Here is a tiny trained network, its code and every weight. The questions are about switching its units off for an input and a class, where a switched-off unit gives its printed mean instead of its output.

import numpy as np


def w(rows, s, z=0):
    codes = np.array(rows[::2]) - 128.0
    scale = np.full(codes.shape[1], s)
    scale[-1] = z or s
    return codes * scale


def norm(h):
    return h / np.sqrt((h * h).mean(-1, keepdims=True) + 1e-5)


def f(y):
    return y / 2 * (1 + np.tanh(0.7978845608 * (y + 0.044715 * y**3)))


def log_softmax(a):
    a = a - a.max(-1, keepdims=True)
    return a - np.log(np.exp(a).sum(-1, keepdims=True))


def net(x, mask):
    res = np.array(x, float).reshape(1, 3) / 4 @ E
    u = 0
    for l in range(2):
        y = f(norm(res) @ A[l][:, :-1].T + A[l][:, -1])
        res = res + np.where(mask[u : u + 16], y, B[l][:, -1]) @ B[l][:, :-1]
        u += 16
    return log_softmax(norm(res)[-1] @ U[:, :-1].T + U[:, -1])


A, B = {}, {}
E = w([
[151,226,133,171,222],'x0',
[226,60,164,2,63],'x1',
[117,160,159,181,23],'x2',
],0.0093)
A[0] = w([
[95,195,77,112,115,109],'L0N1',
[234,178,174,121,2,94],'L0N2',
[162,197,125,125,57,5],'L0N3',
[181,167,120,77,165,123],'L0N4',
[210,152,144,105,136,132],'L0N5',
[54,101,160,182,162,121],'L0N6',
[74,142,183,145,46,120],'L0N7',
[80,186,92,199,136,110],'L0N8',
[151,117,121,50,188,176],'L0N9',
[103,144,107,129,145,94],'L0N10',
[184,104,139,118,208,214],'L0N11',
[18,143,155,213,84,104],'L0N12',
[38,73,128,102,93,102],'L0N13',
[56,86,64,134,98,133],'L0N14',
[136,185,145,195,6,87],'L0N15',
[168,114,137,66,101,32],'L0N16',
],0.01,0.0034)
B[0] = w([
[165,143,149,139,123,146],'L0N1',
[84,182,135,48,32,241],'L0N2',
[61,126,134,154,99,146],'L0N3',
[148,74,123,127,159,168],'L0N4',
[157,62,119,121,109,169],'L0N5',
[197,141,142,140,82,184],'L0N6',
[114,139,86,139,198,204],'L0N7',
[219,183,116,147,156,234],'L0N8',
[95,88,42,106,196,194],'L0N9',
[123,142,164,146,121,132],'L0N10',
[87,113,133,88,197,194],'L0N11',
[249,114,7,66,92,255],'L0N12',
[109,64,178,174,130,175],'L0N13',
[152,64,185,143,84,177],'L0N14',
[30,152,79,208,184,240],'L0N15',
[173,176,88,146,169,167],'L0N16',
],0.017,0.0067)
A[1] = w([
[185,154,204,133,157,197],'L1N1',
[142,98,56,106,78,23],'L1N2',
[128,235,61,63,134,243],'L1N3',
[143,149,92,104,63,157],'L1N4',
[177,174,112,172,108,95],'L1N5',
[150,140,124,228,219,190],'L1N6',
[200,119,127,102,197,122],'L1N7',
[28,176,129,155,91,36],'L1N8',
[135,206,167,113,196,50],'L1N9',
[115,28,192,190,95,17],'L1N10',
[163,219,185,197,4,184],'L1N11',
[152,144,157,114,190,112],'L1N12',
[83,147,78,145,121,52],'L1N13',
[113,163,114,87,140,250],'L1N14',
[150,100,102,102,102,223],'L1N15',
[125,167,166,156,139,187],'L1N16',
],0.013,0.0019)
B[1] = w([
[55,142,159,129,88,144],'L1N1',
[113,185,162,120,130,188],'L1N2',
[137,50,186,133,83,255],'L1N3',
[146,155,135,80,150,185],'L1N4',
[121,114,91,86,179,190],'L1N5',
[185,187,155,86,104,215],'L1N6',
[69,147,150,203,132,213],'L1N7',
[44,129,94,169,119,167],'L1N8',
[86,152,201,141,97,154],'L1N9',
[172,76,167,199,61,147],'L1N10',
[78,111,6,153,184,189],'L1N11',
[107,136,153,153,157,154],'L1N12',
[86,119,144,116,118,155],'L1N13',
[151,124,149,101,121,169],'L1N14',
[147,155,141,154,123,178],'L1N15',
[107,125,131,105,118,129],'L1N16',
],0.024,0.0093)
U = w([
[106,43,133,118,231,186],'0',
[196,177,18,172,119,197],'1',
[128,202,234,163,145,127],'2',
[155,86,187,17,72,137],'3',
[183,9,165,211,61,98],'4',
[115,122,98,118,111,3],'5',
[15,114,38,123,47,148],'6',
],0.014,0.0063)

Each question gives the input, the list of numbers given to net, and the class t.
The units are the neurons (one row each of A and B). Each row of codes is followed by its name. A weight is (code - 128) times the scale printed after its matrix; where a second scale follows, it is the last column's (A, B and U).
mask holds one flag per neuron, layer by layer. A switched-off neuron (its flag False) gives its mean, the last column of its row in B, instead of its output. The means were averaged over made-up inputs and are rounded, as every weight is.
A unit's drop is (log p(t) with every unit on - log p(t) with that unit switched off) / (log p(t) with every unit on - log p(t) with every unit switched off).
k most important neurons: the k neurons with the biggest drops, biggest first
k most important neurons of layer l: the k neurons of layer l with the biggest drops, biggest first
drop of u: that unit's drop, to one decimal
input [-6,8,4], class 6: most important neuron : [L0N2]
input [-6,1,1], class 4: 4 most important neurons : [L0N13; L1N10; L0N12; L0N14]
input [-8,4,-6], class 4: 4 most important neurons : [L0N13; L0N2; L0N12; L0N7]
input [1,-5,-3], class 2: 2 most important neurons : [L0N2; L1N1]
input [-5,5,3], class 6: 2 most important neurons : [L0N12; L0N2]
input [-7,-4,1], class 4: 3 most important neurons of layer 0 : [L0N14; L0N13; L0N2]
input [-8,-7,-3], class 4: 2 most important neurons : [L0N14; L0N13]
input [8,-7,0], class 2: 2 most important neurons : [L1N9; L1N1]
input [-4,8,7], class 6: 2 most important neurons : [L0N12; L1N11]
input [5,3,2], class 3: 2 most important neurons : [L0N2; L0N15]
input [3,-1,1], class 2: 2 most important neurons of layer 0 : [L0N2; L0N14]
input [-4,-5,-3], class 1: 2 most important neurons : [L1N3; L0N12]
input [-4,-4,-1], class 1: 2 most important neurons : [L0N12; L1N3]
input [-5,-4,6], class 1: most important neuron : [L0N12]
input [-7,-5,-3], class 4: drop of L0N13 : 0.3
input [-3,5,-6], class 0: drop of L1N14 : 0.0
input [-5,-3,0], class 4: drop of L1N10 : 0.1
